Here is a tiny trained network, its code and every weight. The questions are about switching its units off for an input and a class, where a switched-off unit gives its printed mean instead of its output.

import numpy as np


def w(rows, s, z=0):
    codes = np.array(rows[::2]) - 128.0
    scale = np.full(codes.shape[1], s)
    scale[-1] = z or s
    return codes * scale


def norm(h):
    return h / np.sqrt((h * h).mean(-1, keepdims=True) + 1e-5)


def f(y):
    return np.maximum(y, 0)


def log_softmax(a):
    a = a - a.max(-1, keepdims=True)
    return a - np.log(np.exp(a).sum(-1, keepdims=True))


def net(x, mask):
    res = np.array(x, float).reshape(1, 2) / 4 @ E
    u = 0
    for l in range(4):
        y = f(norm(res) @ A[l][:, :-1].T + A[l][:, -1])
        res = res + np.where(mask[u : u + 12], y, B[l][:, -1]) @ B[l][:, :-1]
        u += 12
    return log_softmax(norm(res)[-1] @ U[:, :-1].T + U[:, -1])


A, B = {}, {}
E = w([
[101,207,119,92,85,107,187,105,145,157,130],'x0',
[112,123,206,150,149,153,180,244,93,134,125],'x1',
],0.011)
A[0] = w([
[114,180,119,66,66,75,168,106,166,148,161,84],'0.n0',
[101,162,172,123,134,127,159,165,121,142,140,97],'0.n1',
[123,129,158,98,130,143,147,165,92,113,118,70],'0.n2',
[127,87,159,148,147,182,134,165,102,127,120,131],'0.n3',
[170,122,123,122,115,117,106,89,127,124,113,75],'0.n4',
[106,137,136,133,137,119,125,125,155,142,136,1],'0.n5',
[98,154,156,161,155,165,149,134,104,106,157,83],'0.n6',
[100,148,163,114,133,156,185,157,123,165,148,69],'0.n7',
[103,90,135,103,110,115,139,141,123,102,160,15],'0.n8',
[127,151,81,93,80,69,107,9,191,136,125,52],'0.n9',
[132,148,76,98,57,118,144,125,143,148,117,158],'0.n10',
[98,177,124,95,44,102,153,90,103,169,148,93],'0.n11',
],0.013,0.0095)
B[0] = w([
[144,193,187,74,181,178,95,156,209,191,130,215],'0.n0',
[83,104,62,128,72,140,148,165,148,97,144,190],'0.n1',
[79,172,27,143,84,134,151,124,101,196,171,169],'0.n2',
[156,154,198,117,127,120,86,100,102,66,137,216],'0.n3',
[65,130,143,154,121,10,110,152,145,125,39,156],'0.n4',
[98,137,83,31,64,25,238,48,82,138,210,128],'0.n5',
[108,149,72,101,125,124,162,66,145,132,152,163],'0.n6',
[78,67,79,180,129,166,143,163,73,141,139,187],'0.n7',
[2,92,153,54,57,137,143,81,173,87,140,128],'0.n8',
[156,77,5,150,9,48,225,46,87,108,163,253],'0.n9',
[113,200,203,75,144,163,103,183,168,82,183,198],'0.n10',
[199,173,185,61,203,99,120,131,161,88,137,207],'0.n11',
],0.01,0.015)
A[1] = w([
[94,94,160,128,166,177,172,157,91,104,86,47],'1.n0',
[189,105,9,135,117,103,128,99,138,120,75,1],'1.n1',
[154,36,22,130,101,91,131,91,145,129,115,25],'1.n2',
[132,55,110,215,112,139,198,174,111,134,71,69],'1.n3',
[133,132,172,151,181,63,76,132,177,116,25,32],'1.n4',
[84,61,71,217,70,115,140,110,36,150,137,144],'1.n5',
[202,116,172,153,163,159,78,68,114,151,141,84],'1.n6',
[96,132,138,99,170,177,144,185,122,121,154,90],'1.n7',
[38,142,128,119,77,166,183,189,97,174,151,69],'1.n8',
[110,146,133,148,204,165,149,164,161,190,124,22],'1.n9',
[189,113,162,163,178,166,64,97,122,79,77,109],'1.n10',
[122,134,165,140,192,154,133,207,165,112,141,94],'1.n11',
],0.012,0.0065)
B[1] = w([
[131,156,91,140,165,97,155,94,126,114,141,149],'1.n0',
[151,69,61,194,73,112,161,98,96,178,229,176],'1.n1',
[205,44,191,197,78,108,246,45,52,163,83,193],'1.n2',
[14,74,100,88,104,134,128,59,118,66,149,158],'1.n3',
[88,249,156,59,119,136,93,217,148,123,54,149],'1.n4',
[16,64,168,120,102,119,192,137,53,54,135,247],'1.n5',
[139,178,149,85,115,122,93,124,167,164,40,162],'1.n6',
[103,118,82,149,140,188,163,92,99,136,174,185],'1.n7',
[116,104,47,191,120,132,71,80,145,88,128,219],'1.n8',
[165,82,135,182,123,159,95,91,173,206,103,143],'1.n9',
[150,165,131,51,111,96,125,167,170,90,72,189],'1.n10',
[157,97,109,132,89,203,136,148,46,148,101,169],'1.n11',
],0.011,0.013)
A[2] = w([
[127,174,248,104,155,144,142,177,89,107,143,25],'2.n0',
[155,63,103,170,80,167,124,176,106,147,134,38],'2.n1',
[77,77,130,193,92,83,103,159,160,83,109,213],'2.n2',
[120,143,82,139,170,167,46,95,156,163,119,164],'2.n3',
[159,180,92,103,144,146,90,105,145,151,186,43],'2.n4',
[164,67,88,165,125,84,107,90,104,109,169,5],'2.n5',
[106,154,76,187,168,215,198,122,141,203,163,13],'2.n6',
[130,132,144,109,111,191,172,170,59,122,157,100],'2.n7',
[206,129,207,124,184,121,106,171,151,196,126,3],'2.n8',
[145,77,165,111,126,66,108,121,111,90,107,40],'2.n9',
[126,82,106,164,151,194,160,159,48,101,151,82],'2.n10',
[91,153,219,79,118,140,204,81,106,160,111,162],'2.n11',
],0.013,0.0032)
B[2] = w([
[184,2,194,100,159,100,33,120,226,100,61,196],'2.n0',
[95,176,69,130,69,17,120,97,175,93,167,183],'2.n1',
[109,136,106,23,196,130,125,139,104,56,163,217],'2.n2',
[168,189,135,69,157,89,218,217,155,146,118,149],'2.n3',
[115,186,140,179,199,186,130,233,165,156,162,179],'2.n4',
[170,29,141,197,47,153,140,105,72,85,151,207],'2.n5',
[167,181,176,192,23,52,49,188,150,206,68,185],'2.n6',
[99,90,103,186,191,156,113,153,202,188,141,206],'2.n7',
[59,20,126,171,229,193,55,110,92,31,124,162],'2.n8',
[138,184,49,149,130,158,50,134,182,208,208,167],'2.n9',
[42,198,87,125,138,141,165,62,157,199,190,255],'2.n10',
[153,72,182,213,196,207,72,211,213,95,80,198],'2.n11',
],0.0096,0.011)
A[3] = w([
[119,235,104,8,207,100,191,75,138,155,139,39],'3.n0',
[177,84,168,73,127,105,151,98,180,92,99,26],'3.n1',
[180,175,165,111,175,83,123,179,177,155,43,169],'3.n2',
[188,124,212,99,147,146,189,146,128,106,161,28],'3.n3',
[62,95,108,190,132,171,106,147,178,95,146,150],'3.n4',
[204,127,191,119,117,110,73,173,136,153,7,49],'3.n5',
[48,82,171,53,206,146,52,103,115,117,75,92],'3.n6',
[188,175,112,102,79,95,200,68,124,180,147,8],'3.n7',
[233,21,143,152,94,74,114,111,97,86,104,180],'3.n8',
[220,33,85,210,22,72,182,23,104,92,41,2],'3.n9',
[192,93,199,95,146,55,99,107,168,50,62,96],'3.n10',
[198,50,99,208,47,45,194,81,64,152,93,10],'3.n11',
],0.012,0.0078)
B[3] = w([
[122,188,94,122,208,147,208,91,249,89,43,166],'3.n0',
[89,135,79,157,130,111,103,125,119,142,117,169],'3.n1',
[113,141,93,116,128,117,162,82,77,92,100,242],'3.n2',
[95,82,72,185,78,77,199,81,86,216,150,150],'3.n3',
[192,154,191,113,157,138,135,154,129,133,67,230],'3.n4',
[102,86,166,78,81,98,69,128,8,65,68,209],'3.n5',
[216,98,212,160,128,160,103,182,167,132,112,202],'3.n6',
[144,93,202,79,111,137,48,210,67,141,56,180],'3.n7',
[188,98,87,106,44,69,93,93,46,205,147,228],'3.n8',
[170,74,147,202,134,90,65,121,60,234,197,250],'3.n9',
[42,169,53,69,74,66,168,104,83,139,139,218],'3.n10',
[181,50,116,197,54,81,100,60,83,189,239,235],'3.n11',
],0.015,0.012)
U = w([
[70,200,51,215,93,167,101,204,192,215,165,42],'0',
[159,59,124,22,61,23,14,123,33,8,23,2],'1',
[181,220,37,33,193,35,212,56,226,93,57,91],'2',
[11,60,51,199,134,185,171,105,56,23,204,148],'3',
[200,34,42,154,27,7,120,43,41,228,210,107],'4',
[182,87,200,88,216,189,48,215,199,84,72,240],'5',
],0.015,0.0062)

Each question gives the input, the list of numbers given to net, and the class t.
The units are the neurons (one row each of A and B). Each row of codes is followed by its name. A weight is (code - 128) times the scale printed after its matrix; where a second scale follows, it is the last column's (A, B and U).
mask holds one flag per neuron, layer by layer. A switched-off neuron (its flag False) gives its mean, the last column of its row in B, instead of its output. The means were averaged over made-up inputs and are rounded, as every weight is.
A unit's drop is (log p(t) with every unit on - log p(t) with that unit switched off) / (log p(t) with every unit on - log p(t) with every unit switched off).
unit that matters most: the unit with the biggest drop
top k neurons: the k neurons with the biggest drops, biggest first
k most important neurons of layer l: the k neurons of layer l with the biggest drops, biggest first
drop when u is switched off: that unit's drop, to one decimal
input [-8,-1], class 1: top neuron => 0.n9
input [-5,6], class 3: top 2 neurons => 0.n11; 0.n2
input [3,1], class 5: top 2 neurons => 0.n11; 0.n0
input [-5,5], class 5: top 3 neurons => 0.n3; 0.n9; 0.n11
input [6,-4], class 2: top 3 neurons => 0.n0; 0.n10; 0.n9
input [5,-3], class 2: top 2 neurons => 0.n0; 0.n9
input [-5,7], class 3: top 2 neurons => 0.n0; 0.n11
input [8,-7], class 2: 2 most important neurons of layer 0 => 0.n0; 0.n10
input [-7,6], class 5: 2 most important neurons of layer 0 => 0.n3; 0.n9
input [3,4], class 3: top 2 neurons => 0.n7; 0.n9
input [7,-5], class 2: top 2 neurons => 0.n0; 0.n10
input [-6,5], class 1: 4 most important neurons of layer 0 => 0.n3; 0.n7; 0.n1; 0.n9
input [7,8], class 0: top 2 neurons => 0.n9; 2.n6
input [-8,4], class 1: unit that matters most => 0.n3
input [-1,1], class 5: 2 most important neurons of layer 0 => 0.n9; 0.n3
input [-8,5], class 1: top 2 neurons => 0.n3; 0.n7
input [-3,5], class 3: top 3 neurons => 0.n0; 0.n11; 0.n9
input [-4,-2], class 1: 2 most important neurons of layer 0 => 0.n9; 0.n7
input [-2,2], class 5: 2 most important neurons of layer 0 => 0.n9; 0.n3
input [-3,7], class 3: unit that matters most => 0.n0
input [-7,-3], class 1: drop when 0.n9 is switched off => 1.7
input [8,2], class 5: drop when 0.n11 is switched off => 0.3
input [1,3], class 3: drop when 0.n9 is switched off => 0.3
